(in the rows, 128 means zero)
Each row has two labels, one from each of two sets.
[181 141 142 100 127 109 121 118 140 136 144 114 128 165 163 126 132 128
 131 123 201  71 134 116 120 147 109 122 133 147 128 127  72 131 118 142
 129 105 120 127 136 116 137 127 129 123 126 107 128 133 130 117 147 133
 109  99 146 135 125 141 163 110 152 117 116 140 123 125 125 142  99 109
 127] -> (14) <91>
[164 146 114 113 121 113 122 122 152 139 118 120 138 126 139 124 140 128
 126 119 153 180 123 117 120 115  91 138 132 137 129 134 127 127 111 161
 133 126 153 102 121  80 128 135 135 124 136 150 121 143 117 117 135 127
  71 108 137 135 142 122 107  98 136  94 124 134 128 124 133 138 132 121
 129] -> (14) <96>
[131 139 126 122 129 125 123 124 137 134 124 116 138 139 151 133 139 123
 126 153 174 112 126 119 129 133 113 148 128 130 130 126 138 126 114 134
 127 126 150 114 139  96 130 135 127 124 137 126 130 133 134 117 121 126
 112 109 132 133 127 135 121 126 141 122 128 131 126 124 131 128 105 122
 123] -> (14) <96>
[171 139 131 105 132 110 128 126 132 126 132 122 109 144 145 134 110 129
 134 131 188  86 141 114 124 164 146 123 116 138 128 122 115 130 108 123
 133 106 123 141 126 115 134 122 132 126 102 112 128 128 125 124 153 138
 181 130 147 131 127 140 137  86 141 123 122 133 124 139 132 148 100 119
 128] -> (14) <100>
[126 142 141 118 123 132 129 113 121 119 131 117 111 136  87 132 120 124
 129 114  90  59 127 126 118 131 156 139 110 145 125 113 139 127 138 118
 129 101 110 155 128 158 125 123 128 121 118 132 116 118 149 141 148 133
  95 154 119 129  93 130 138 135 118  85 134 131 113 128 124 149 163 130
 126] -> (8) <91>
[142 134 128 126 130 135 125  91 126 135 119 121 144 134  87 131 126 126
 124 118 100 158 127 139 130 147 100 128 140 117 128 132 151 127 117 139
 131  98 130 137 114  78 118 116 131 126 148 110 113 123 143 139 118 127
 127 111 107 121 119 121 148 157 121 109 131 121 123 126 143 107  86 131
 124] -> (13) <96>
[177 109 117 101 132 100 127 183 149 140 150 122 149 154 148 127 125 131
 131 141 119 108 144 133 133 127  72 130 154 120 117 146   4 137 123 166
 132 109 108 129 110 110 150 127 126 136 111 110  91 148 107 143 139 132
 108 146 152 135 161 136 201 113 130  85 116 132 126 128 148 159 107 126
 141] -> (13) <91>
[167 129 143 115 123 125 128 106 131 133 145 123 106 144  96 112 137 131
 128 119  89 126 129 136 117 119 114  89 146 137 125 124  85 130 135 147
 130 103  99 142 115 143 120 118 125 127 143 103 116 125 134 145 142 126
  69 132 120 131 121 118 166 143 120 102 122 124 122 133 130 133 147 122
 133] -> (13) <91>
[113 138 122 125 126 131 122 141 147 137 121 115 157 113 132 133 132 128
 127 128 134  78 127 128 128 123 114 138 102 135 124 127 164 127 100 142
 129 137 159 123 141  78 130 138 122 117 120 163 125 130 142 123 136 133
 103 131 139 124 113 138 124 113 135  90 121 139 122 121 126 161 120 131
 126] -> (14) <96>
[ 83 150 113 136 130 124 126 124 142 150 118 123 120 119  95 130 144 126
 125 124 108 117 140 118 124 113 114  89 108 125 132 129 210 119  96 124
 128 128 165 120 136  75 108 129 123 125 132 113 133 126 148 121 133 131
  83 147 118 130 107 125  99 145 130  80 129 134 124 120 125 121 125 130
 123] -> (10) <96>
[192 117 113  98 137 109 125 194 161 129 119 111 121 132 173 142 108 127
 132 143 192  60 157 135 151 155 125 126 126 116 115 143  54 131  70 153
 136 118 128 137  98  37 147 127 121 135  90 107 105 149 111 131 158 138
 216 158 170 129 164 143 179  77 147 101 120 144 133 116 154 157  42 128
 136] -> (8) <96>
[138 126 129 112 132 118 123 131 137 142 143 120 138 156 111 127 126 129
 127 135 112  82 145 135 128 142  90 100 140 121 125 135  86 128 114 138
 129 101 118 139 129  98 133 117 126 129 128  94 107 125 135 142 135 129
 113 140 127 127 122 139 177 149 130 105 119 137 119 128 139 131  92 127
 130] -> (13) <91>

Each row has two labels, one from each of two sets.
[123 114 141 115 148 127 112 153 140 131 130 126 125 108 163 126 128 130
 145 136 140 109 144 142 116 119 114 120 142 115 132 156 124 127 131 132
 140 117 116 131 133 118 130 126 136 109 121 126 136 141 124 133 137 114
 159 141 112 127 119 136 131 147 131 137 117 140 131 114 120 117 140 123
 126] -> Y tc
[128 116 139 130 138 127  93 147 139 137 121 104 123 119 170 122 131 128
 136 130 130 113 138 149 129 136 102 137 131 138 123 133 127 116 119 120
 146 123 125 122 131 120 137 139 142 127 130 122 120 144 117 121 138 100
 131 143 147 126 135 107 104 139 149 133 128 131 124 107 125 135 143 118
 121] -> Y Rt
[122 122 139 122 121 128 109 126 120 131 138 138 126 117 118 132 125 118
 141 126 139 106 146 140 121 122 115 130 133 138 149 145 123 141 124 136
 144 131 111 126 149 134 135 118 126  97 127 125 133 143 126 131 154 107
 148 123 114 127 106 125 134 152 119 133 141 152 124 109 119  93 156 117
 152] -> Y fp
[126 137 124 127 119 110 173 161 122 122 115 121 129 128  89 168 113 115
 127 103 124 142 103 117 143 116 133 151 114 124 123 140 120 125 122 137
 107 124 138 138 101 140 119 124 118 153 117 137 129 120 124 132 113 136
 121 148 103 117 144 130 130 125 119 140 142 141 134 138 125 124 122 130
 115] -> J mg
[127 132 114 128 102 142 155 138 130 120 132 125 129 126  78 165 123 129
 135 104 133 141 105 127 114 132 120 153 133 167 121 143 121 146 118 149
 111 124 126 140 106 131 125 126 124 136 121 132 132 134 117 129 141 138
 130 117 100 111 115 134 134 151 104 132 131 134 135 133 128 111 126 127
 124] -> J fp
[129 130 113 131 121 130 146 122 119 109 138 137 142 134  75 155 139 126
 125 117 132 139  90 117 127 131 146 144 134 137 117 135 121 141 118 142
 105 139 132 129 111 132 131 126 111 134 116 133 162 112 132 111 136 142
 136  97  97 112 125 121 133 138 104 134 125 121 136 132 124 115 124 165
 115] -> J fp
[128 139 122 122 132 116 161 159 126 115 129 120 128 131 101 149 126 118
 135 113 146 147 100 117 123 111 139 149 120 121 139 146 137 129 111 140
 108 115 136 140 113 131 129 130 112 137 122 132 133 127 120 126 128 133
 140 112  88 114 131 127 125 133 110 131 132 142 133 131 125 104 139 112
 123] -> J mg
[124 135 133 136 130 130 151 128 117 123 125 141 134 125  80 159 117 140
 129 102 131 160 122 125 102 121 118 137 125 149 113 137 127 138 129 148
 102 130 127 126 124 132 126 126 130 114 122 134 141 129 125 128 128 128
 146 116 121 127 117 165 128 130 110 149 129 139 138 125 129  88 131 134
 124] -> J tc
[129 146 115 148 107 127 136 134 112 119 122 127 132 134  98 160 142 128
 117 109 119 143 108 119 138 137 114 173 127 179 118 122 128 120 116 163
 112 121 147 115 121 133 132 124 131 120 135 131 131 139 126 108 142 127
 106 115 121 135 142 106 116 124 116 127 130 144 131 123 134 133 113 127
 127] -> J Rt
[128 137 120 141 112 128 146 148 124 121 118 117 135 128 108 160 132 122
 126 103 119 146 109 128 131 147 111 162 129 152 114 142 129 129 131 146
 114 130 142 130 110 135 131 134 139 129 130 128 127 142 128 114 129 121
 117 111 123 120 141 116 118 127 124 136 122 141 138 117 125 118 110 133
 114] -> J Rt
[127 144 120 126 114 131 170 135 133 113 132 123 134 128  78 168 130 118
 138 101 126 150 111 114 123 131 138 134 130 159 135 138 104 153 122 144
  98 120 124 126 108 114 135 126 114 130 118 143 132 131 133 128 147 123
 134 103  97 105 117 142 120 142 107 141 126 137 135 122 133  85 121 145
 112] -> J fp
[124 126 117 125 138 118 146 146 135 118 128 130 126 124 104 173 118 123
 140 122 142 137 111 128 119 109 138 138 127 117 127 148 124 121 119 127
 109 114 135 157 112 139 128 130  82 136 116 125 131 120 121 143 128 140
 135 142  86 118 122 123 138 142 125 130 126 124 139 136 120 116 131 116
 123] -> J mg
[114 121 138 120 135 123 135 157 134 121 136 114 132 118 141 110 133 133
 110 130 141 114 121 138 109 117 121 139 128 107 135 153 110 123 120 138
 116 104 117 150 115 129 135 137 134 137 114 126 123 142 106 124 141 112
 154 129  92 123 118 126 115 140 123 128 128 138 124 127 118 103 137 114
 117] -> Y mg
[116 125 127 128 133 127 157 148 120 112 131 135 133 122  68 138 113 128
 129 109 125 159 113 126 112 109 133 139 119 145 111 148 121 145 110 147
  90 122 125 141 121 113 126 131 119 131 113 133 141 146 126 124 118 141
 147 123 106 113 129 150 125 123 103 152 126 137 140 133 145  90 118 143
 129] -> J tc
[127 139 120 125 114 129 161 152 130 106 118 130 137 137 100 151 126 118
 129 107 126 143  99 121 120 124 123 152 123 119 144 143 119 131 122 142
 107 114 137 141  99 127 125 126 116 157 126 136 128 126 119 125 121 132
 124 135 112 115 133 126 128 153 119 142 140 143 139 162 128 120 108 129
 121] -> J mg
[127 114 140 125 146 128 110 144 133 134 136 116 134 117 136 124 121 128
 150 140 139 121 151 138 116 128 110 111 135 127 121 154 129 133 133 131
 138 132 114 138 137 124 134 131 143 131 120 126 136 137 113 132 148 106
 161 130 107 123 113 135 131 154 134 140 118 134 132 111 109  93 149 100
 128] -> Y tc
[122 137 132 117 132 126 118 129 122 129 132 133 134 120 107 127 126 127
 124 142 134 103 110 126 127 116 132 151 132  93 147 122 137 119 113 127
 144 125 132 137 137 142 120 128 126 134 130 123 127 115 122 123 125 133
 101 143 116 113 124  97 116 106 131 121 150 157 117 134 130 130 126 118
 153] -> N mg
[130 136 125 136 108 130 163 134 126 110 135 132 135 140  82 170 117 126
 137 110 134 143 115 128 116 127 131 149 131 159 128 147 121 144 129 152
 103 127 124 142 104 126 136 124 129 132 127 132 141 135 125 124 153 136
 135 106 100 118 110 142 126 146 103 137 123 133 146 127 144 104 127 137
 120] -> J fp
[128 136 116 127 107 125 152 127 135 123 131 128 131 144  70 151 120 120
 137 118 131 140 110 116 113 134 122 150 142 164 124 141 117 143 115 140
 115 128 125 136 115 133 135 126 119 154 125 130 141 132 120 128 144 129
 126 118 109 121 118 129 134 141 112 134 132 136 124 121 129 112 140 133
 144] -> J fp
[122 113 148 127 137 126  93 137 133 130 152 128 120  95 133 119 126 131
 135 140 135 118 145 137 120 130 110 124 139 133 138 144 126 126 111 134
 145 131 114 134 146 114 134 134 135 107 123 121 129 141 131 133 149 115
 152 129 106 116 100 126 127 155 127 121 140 151 121 109 123 100 154 121
 134] -> Y fp
[136 140 125 140 114 139 105  99 127 128 125 132 138 133 108 130 131 133
 122 155 131 112 122 124 148 130 137 149 137 149 137 110 141 122 118 128
 145 123 130 116  76 149 116 129 139 131 137 120 141 130 133 132 127 132
  80 132 134 131 122  98 124 118 130 111 141 138 112 126 133 152 117 123
 158] -> N Rt
[131 140 121 129 108 119 172 146 121 136 128 132 131 133  91 139 131 121
 133 106 129 144 103 129 118 110 132 158 125 126 143 140 116 130 120 134
 105 117 127 139  89 169 114 126 115 137 127 143 130 127 116 136 125 134
 136 122  90 113 130 139 135 109 112 138 113 153 140 136 128 116 120 130
 123] -> J mg

Each row has two labels, one from each of two sets.
[127 126 143 121 127  98 143 119 119  91 146 128 117 133 133 138 114 140
 137 127 145 134 120 119 121 126 126 125 123 126 123 151 132 135 155 128
 124 140 121 110 111 125 128 124 126 114 131 130 139 116 124 161 110 124
 151 135 139 156 108 149 138 131 138 137 119  99 148 116  93  91 148 116
 130] -> ph X
[132 122 118 115 139 124 156 124 120  59 139 111 108 127 135 150  95 138
 118 116 146 160 116 116 123 120 117 139 106 115 131 109 130 156 145 137
 127 148 118  88 134 106 142 105 141  98 148 114 131  96 109 149  91 132
 139 143 136 167 110 158 119 122 113 145 123 108 164 132  85  76 152 109
 154] -> lc L
[121 137 133 116 133 100 145 116 125  86 146 132 119 140 119 142 117 149
 125 130 132 136 118 123 126 129 124 113 110 124 123 143 130 150 145 128
 132 130 114 107 121 121 148 126 124 109 133 131 144 118 133 149 129 118
 137 130 132 159 108 151 132 135 129 136 122 109 151 112  86  92 136 119
 129] -> Rc U
[125 133 137 130 126 125 139 126 111  94 134 130 122 117 121 140 131 127
 130 120 148 122 118 133 115 138 138 153 120 138 130 160 142 143 178  94
 119 143 128  97 134 135 115 131 129 118 121 126 122 112 145 162 123 149
 147 132 137 154 116 130 145 130 144 146 126 104 151  94 134 125 163 103
 133] -> hp G
[125 132 139 130 116 114 140 119 118 116 138 135 118 142 117 153 116 129
 134 123 147 140 111 127 115 129 136 135 130 133 124 162 136 133 151 120
 116 127 113 113 120 155 142 128 126 110 131 131 138 133 122 166 126 131
 141 126 134 147 111 140 140 141 132 140 100 118 118 102 121 124 138  87
 134] -> ph G
[140 124 108 120 161  92 133 104 133  59 140 127 114 139 107 147 139 149
 148 137 140 141 133 112 132 121 143 104  88 128 136 145 111 118 182 104
  98 144 105  87 110 114 118 135 130 124 117 120 134 103 122 168 136 143
 144 142 138 134 129 131 145 143 159 143 126 122 172 114 134  69 140  97
 126] -> lc X
